Below are the code and all the weights of a small trained network. Each question names an input and a target symbol and asks about switching units off, where a switched-off unit gives its printed mean instead of its output.

import numpy as np


def w(rows, s, z=0):
    codes = np.array(rows[::2]) - 128.0
    scale = np.full(codes.shape[1], s)
    scale[-1] = z or s
    return codes * scale


def f(y):
    return np.maximum(y, 0)


def softmax(a):
    e = np.exp(a - a.max(-1, keepdims=True))
    return e / e.sum(-1, keepdims=True)


def log_softmax(a):
    a = a - a.max(-1, keepdims=True)
    return a - np.log(np.exp(a).sum(-1, keepdims=True))


def net(x, mask):
    ids = ['ΛΞεζημφψ'.index(c) for c in x.split()]
    T = len(ids)
    res = E[ids] + P[:T]
    u = 0
    for l in range(3):
        r = res
        for j in range(3):
            rows = slice(3 * j, 3 * j + 3)
            q, k, v = (r @ M[l][rows].T for M in (Q, K, V))
            z = softmax(np.where(np.tri(T) > 0, q @ k.T / 3**0.5, -1e9)) @ v
            o = O[l][rows]
            res = res + np.where(mask[u + j], z, o[:, -1]) @ o[:, :-1]
        u += 3
        y = f(res @ A[l][:, :-1].T + A[l][:, -1])
        res = res + np.where(mask[u : u + 4], y, B[l][:, -1]) @ B[l][:, :-1]
        u += 4
    return log_softmax(res[-1] @ U[:, :-1].T + U[:, -1])


Q, K, V, O, A, B = {}, {}, {}, {}, {}, {}
E = w([
[192,79,116,248,98,90],'Λ',
[133,31,90,194,173,206],'Ξ',
[74,82,139,219,113,166],'ε',
[121,114,58,191,155,90],'ζ',
[135,99,146,67,181,68],'η',
[131,155,65,131,116,228],'μ',
[154,55,159,199,69,188],'φ',
[203,138,87,158,182,176],'ψ',
],0.017)
P = w([
[74,102,192,193,254,129],'0',
[140,101,110,128,135,138],'1',
[152,95,102,145,104,156],'2',
[151,58,126,123,109,150],'3',
[137,120,103,170,98,163],'4',
[138,108,102,153,96,160],'5',
[132,158,93,193,104,153],'6',
[139,134,92,171,87,166],'7',
[135,116,106,165,113,151],'8',
[128,98,118,125,148,147],'9',
],0.009)
Q[0] = w([
[182,99,127,110,131,146],'L0H1',
[132,60,98,213,193,133],'L0H1',
[93,135,147,134,159,157],'L0H1',
[186,15,56,180,185,161],'L0H2',
[144,157,109,121,99,144],'L0H2',
[131,199,116,57,169,48],'L0H2',
[181,119,137,84,8,112],'L0H3',
[222,132,173,131,113,119],'L0H3',
[144,179,185,96,171,100],'L0H3',
],0.011)
K[0] = w([
[127,60,168,166,132,81],'L0H1',
[56,93,159,176,218,92],'L0H1',
[141,125,102,109,139,83],'L0H1',
[84,182,199,222,254,128],'L0H2',
[134,26,85,36,162,84],'L0H2',
[154,104,106,149,7,129],'L0H2',
[168,176,41,150,151,93],'L0H3',
[116,88,43,112,99,102],'L0H3',
[79,132,181,89,142,120],'L0H3',
],0.0078)
V[0] = w([
[36,196,82,133,182,197],'L0H1',
[14,151,152,227,82,1],'L0H1',
[71,247,245,123,172,123],'L0H1',
[171,151,141,148,227,48],'L0H2',
[34,152,102,128,96,78],'L0H2',
[174,192,208,106,13,18],'L0H2',
[78,41,95,147,72,101],'L0H3',
[185,164,231,112,155,164],'L0H3',
[44,96,254,87,119,107],'L0H3',
],0.0067)
O[0] = w([
[108,175,180,157,150,96,118],'L0H1',
[158,79,115,42,126,170,142],'L0H1',
[70,133,207,147,65,124,77],'L0H1',
[136,118,117,102,132,54,184],'L0H2',
[95,254,88,106,156,111,86],'L0H2',
[172,114,84,136,62,132,9],'L0H2',
[79,123,162,72,146,130,164],'L0H3',
[148,170,125,120,69,147,109],'L0H3',
[127,87,162,168,24,178,67],'L0H3',
],0.0085,0.012)
A[0] = w([
[151,137,108,97,3,157,10],'L0N1',
[10,183,171,149,186,107,78],'L0N2',
[115,154,84,53,98,130,5],'L0N3',
[95,69,72,93,143,85,214],'L0N4',
],0.0073,0.0017)
B[0] = w([
[140,86,128,84,146,116,129],'L0N1',
[160,176,78,84,134,153,197],'L0N2',
[126,162,68,62,91,133,132],'L0N3',
[68,254,71,188,76,145,255],'L0N4',
],0.0088,0.0073)
Q[1] = w([
[126,44,179,107,153,190],'L1H1',
[116,146,124,105,72,50],'L1H1',
[161,208,140,117,136,107],'L1H1',
[179,149,164,127,55,171],'L1H2',
[102,141,157,61,124,146],'L1H2',
[64,31,118,109,144,98],'L1H2',
[18,37,30,74,230,153],'L1H3',
[216,123,110,129,58,51],'L1H3',
[65,214,119,1,205,152],'L1H3',
],0.0069)
K[1] = w([
[64,105,170,130,111,93],'L1H1',
[80,152,101,126,195,49],'L1H1',
[169,139,142,67,138,106],'L1H1',
[158,120,131,120,68,170],'L1H2',
[189,66,91,185,135,145],'L1H2',
[118,107,143,100,180,135],'L1H2',
[70,192,203,167,185,132],'L1H3',
[201,83,99,91,2,105],'L1H3',
[91,128,135,83,153,109],'L1H3',
],0.0083)
V[1] = w([
[118,78,230,116,226,94],'L1H1',
[99,135,191,23,179,83],'L1H1',
[161,78,25,137,129,89],'L1H1',
[182,139,224,102,78,142],'L1H2',
[180,168,171,26,146,163],'L1H2',
[116,90,141,76,105,79],'L1H2',
[162,6,151,170,191,142],'L1H3',
[167,99,254,204,130,156],'L1H3',
[61,84,150,86,196,164],'L1H3',
],0.007)
O[1] = w([
[163,199,78,229,119,126,170],'L1H1',
[172,119,114,95,54,130,98],'L1H1',
[145,35,187,155,113,161,173],'L1H1',
[174,117,2,131,133,174,2],'L1H2',
[173,181,213,139,132,177,89],'L1H2',
[97,130,28,87,140,17,70],'L1H2',
[161,129,122,105,188,103,180],'L1H3',
[30,102,127,93,197,117,89],'L1H3',
[240,129,93,119,64,173,196],'L1H3',
],0.0061,0.0096)
A[1] = w([
[94,136,249,64,22,110,4],'L1N1',
[207,166,119,133,66,41,33],'L1N2',
[189,154,78,118,204,136,176],'L1N3',
[149,145,157,2,120,90,70],'L1N4',
],0.0073,0.0024)
B[1] = w([
[53,91,175,113,217,128,133],'L1N1',
[230,158,111,50,161,217,149],'L1N2',
[44,87,84,2,92,156,255],'L1N3',
[216,64,178,60,73,56,134],'L1N4',
],0.006,0.0079)
Q[2] = w([
[111,37,143,157,116,127],'L2H1',
[60,89,150,105,197,132],'L2H1',
[155,144,15,155,146,106],'L2H1',
[116,2,165,131,33,40],'L2H2',
[105,219,74,140,161,114],'L2H2',
[88,144,133,65,146,111],'L2H2',
[93,181,90,121,20,165],'L2H3',
[105,86,104,131,107,165],'L2H3',
[199,123,138,120,56,128],'L2H3',
],0.01)
K[2] = w([
[121,158,134,62,209,130],'L2H1',
[82,146,152,206,72,134],'L2H1',
[31,184,104,36,116,147],'L2H1',
[60,18,99,68,79,117],'L2H2',
[195,171,49,1,183,141],'L2H2',
[173,117,71,130,230,120],'L2H2',
[160,215,182,9,24,41],'L2H3',
[98,198,145,66,97,150],'L2H3',
[216,22,61,99,45,95],'L2H3',
],0.0079)
V[2] = w([
[172,100,173,99,194,150],'L2H1',
[188,79,148,177,116,51],'L2H1',
[72,171,38,95,107,90],'L2H1',
[110,89,129,95,100,136],'L2H2',
[185,164,118,131,165,65],'L2H2',
[114,255,120,81,159,173],'L2H2',
[182,103,90,105,148,196],'L2H3',
[142,197,111,137,38,104],'L2H3',
[132,176,185,175,173,82],'L2H3',
],0.0098)
O[2] = w([
[194,134,91,106,115,216,187],'L2H1',
[173,144,79,207,103,114,83],'L2H1',
[113,168,164,142,190,132,108],'L2H1',
[142,212,147,143,150,177,95],'L2H2',
[116,74,179,72,170,55,139],'L2H2',
[110,16,185,89,116,102,210],'L2H2',
[124,135,73,92,137,111,192],'L2H3',
[134,165,254,120,197,57,5],'L2H3',
[207,40,76,146,76,24,140],'L2H3',
],0.0071,0.011)
A[2] = w([
[57,129,72,180,226,200,54],'L2N1',
[72,50,138,63,64,67,119],'L2N2',
[113,38,49,195,43,60,136],'L2N3',
[6,75,12,102,2,99,254],'L2N4',
],0.0045,0.0039)
B[2] = w([
[156,74,150,239,88,26,196],'L2N1',
[161,161,136,169,153,198,188],'L2N2',
[255,69,179,222,250,200,193],'L2N3',
[142,183,244,134,92,63,249],'L2N4',
],0.0084,0.013)
U = w([
[164,117,77,142,227,77,48],'Λ',
[19,9,50,165,70,86,157],'Ξ',
[104,141,217,176,101,173,4],'ε',
[101,202,174,155,195,46,241],'ζ',
[219,208,183,97,50,47,228],'η',
[114,234,162,135,255,222,105],'μ',
[180,232,128,178,145,207,155],'φ',
[150,66,8,73,146,97,83],'ψ',
],0.0044,0.003)

Each question gives the input, a string of symbols that net reads in full, and the target symbol t.
The units are the heads (3 rows each of Q, K, V and O) and the neurons (one row each of A and B). Each row of codes is followed by its name. A weight is (code - 128) times the scale printed after its matrix; where a second scale follows, it is the last column's (O, A, B and U).
mask holds one flag per unit, layer by layer, with each layer's heads first. A switched-off unit (its flag False) gives its mean, the last column of its rows in O or B, instead of its output. The means were averaged over made-up inputs and are rounded, as every weight is.
A unit's drop is (log p(t) with every unit on - log p(t) with that unit switched off) / (log p(t) with every unit on - log p(t) with every unit switched off).
The circuit of an input: a set's keep is (log p(t) with only the set's units on - log p(t) with every unit switched off) / (log p(t) with every unit on - log p(t) with every unit switched off). Starting from the 12 units with the biggest drops (on a tie, the unit counted first), units are removed one at a time, each time the one whose removal leaves the highest keep (on an exact tie, the one counted first), for as long as the keep stays at least 0.8.
units of the circuit, in order: the units of the circuit, biggest drop first
unit that matters most: the unit with the biggest drop
top k neurons: the k neurons with the biggest drops, biggest first
top k neurons in layer l: the k neurons of layer l with the biggest drops, biggest first
heads that matter: for each layer, one digit per head in row order, 1 if its drop is at least 0.15 and else 0, layers parted by /
input ψ ψ ψ ζ ε, target Λ: units of the circuit, in order -> [L2N3, L2H3, L0H1, L2H2]
input μ ψ Λ ζ ζ η Λ ψ μ, target ε: top 3 neurons in layer 2 -> [L2N2, L2N4, L2N3]
input μ μ Ξ ψ Ξ Λ, target ε: unit that matters most -> L2H2
input ζ Λ Λ μ, target μ: top 3 neurons -> [L0N3, L2N1, L2N4]
input ψ φ ψ Λ, target Λ: units of the circuit, in order -> [L2N3, L0H1, L2H3, L1H3]
input μ φ ζ η, target ε: top 2 neurons -> [L0N2, L2N2]
input Λ ψ Λ, target φ: units of the circuit, in order -> [L1H1, L0H1, L2H2]
input ψ ψ μ ζ ψ, target Λ: units of the circuit, in order -> [L0H1, L2H3, L2N3, L2H2]
input Ξ φ φ μ ε ζ Λ, target ψ: top 4 neurons -> [L0N2, L0N4, L1N3, L1N2]
input φ Λ Λ ζ Ξ, target Ξ: units of the circuit, in order -> [L2N1, L1H3, L2H3]
input μ φ ζ, target ε: heads that matter -> 110 / 010 / 010
input Λ ψ ζ Ξ φ φ Λ φ, target φ: units of the circuit, in order -> [L2H2, L0H2]
input η ζ Ξ Λ μ Ξ ψ ζ φ μ, target ζ: heads that matter -> 110 / 010 / 100
input ψ η Λ ψ ψ Λ φ Λ Ξ φ, target Λ: top neuron -> [L2N3]
input Λ ψ φ φ ζ, target φ: units of the circuit, in order -> [L1H1, L0H1, L2H2, L0H2]
input Λ μ Ξ η Λ η, target φ: units of the circuit, in order -> [L1H1, L2H2, L0H2, L0H1]
input Ξ φ φ ψ, target ψ: heads that matter -> 010 / 001 / 000
input Λ μ ε, target φ: units of the circuit, in order -> [L2H2, L0H1, L0H2]
input μ μ ε Λ Ξ ζ η η μ, target ε: heads that matter -> 110 / 010 / 010
input Λ φ η η ψ η η Λ, target φ: units of the circuit, in order -> [L1H1, L2H2, L0H1]
input Λ ζ μ η Λ η ζ φ, target φ: top neuron in layer 1 -> [L1N3]
input ζ η Λ η, target η: units of the circuit, in order -> [L0H2, L1H3, L1N4]
input Λ Λ Λ φ Ξ ψ ε ε μ Ξ, target φ: heads that matter -> 110 / 100 / 110
input ψ μ Λ, target Λ: heads that matter -> 100 / 000 / 001
input Ξ η μ η ζ ε Λ ζ μ φ, target ψ: units of the circuit, in order -> [L0H2, L1H3, L2H3]
input Ξ η ψ η ε ψ η Λ ζ φ, target ψ: top 3 neurons -> [L0N4, L0N2, L1N3]
input φ Λ ε Λ μ Ξ η Λ, target Ξ: unit that matters most -> L1H3
input ε Λ φ ψ ψ ψ, target μ: top 3 neurons -> [L1N3, L0N2, L2N1]
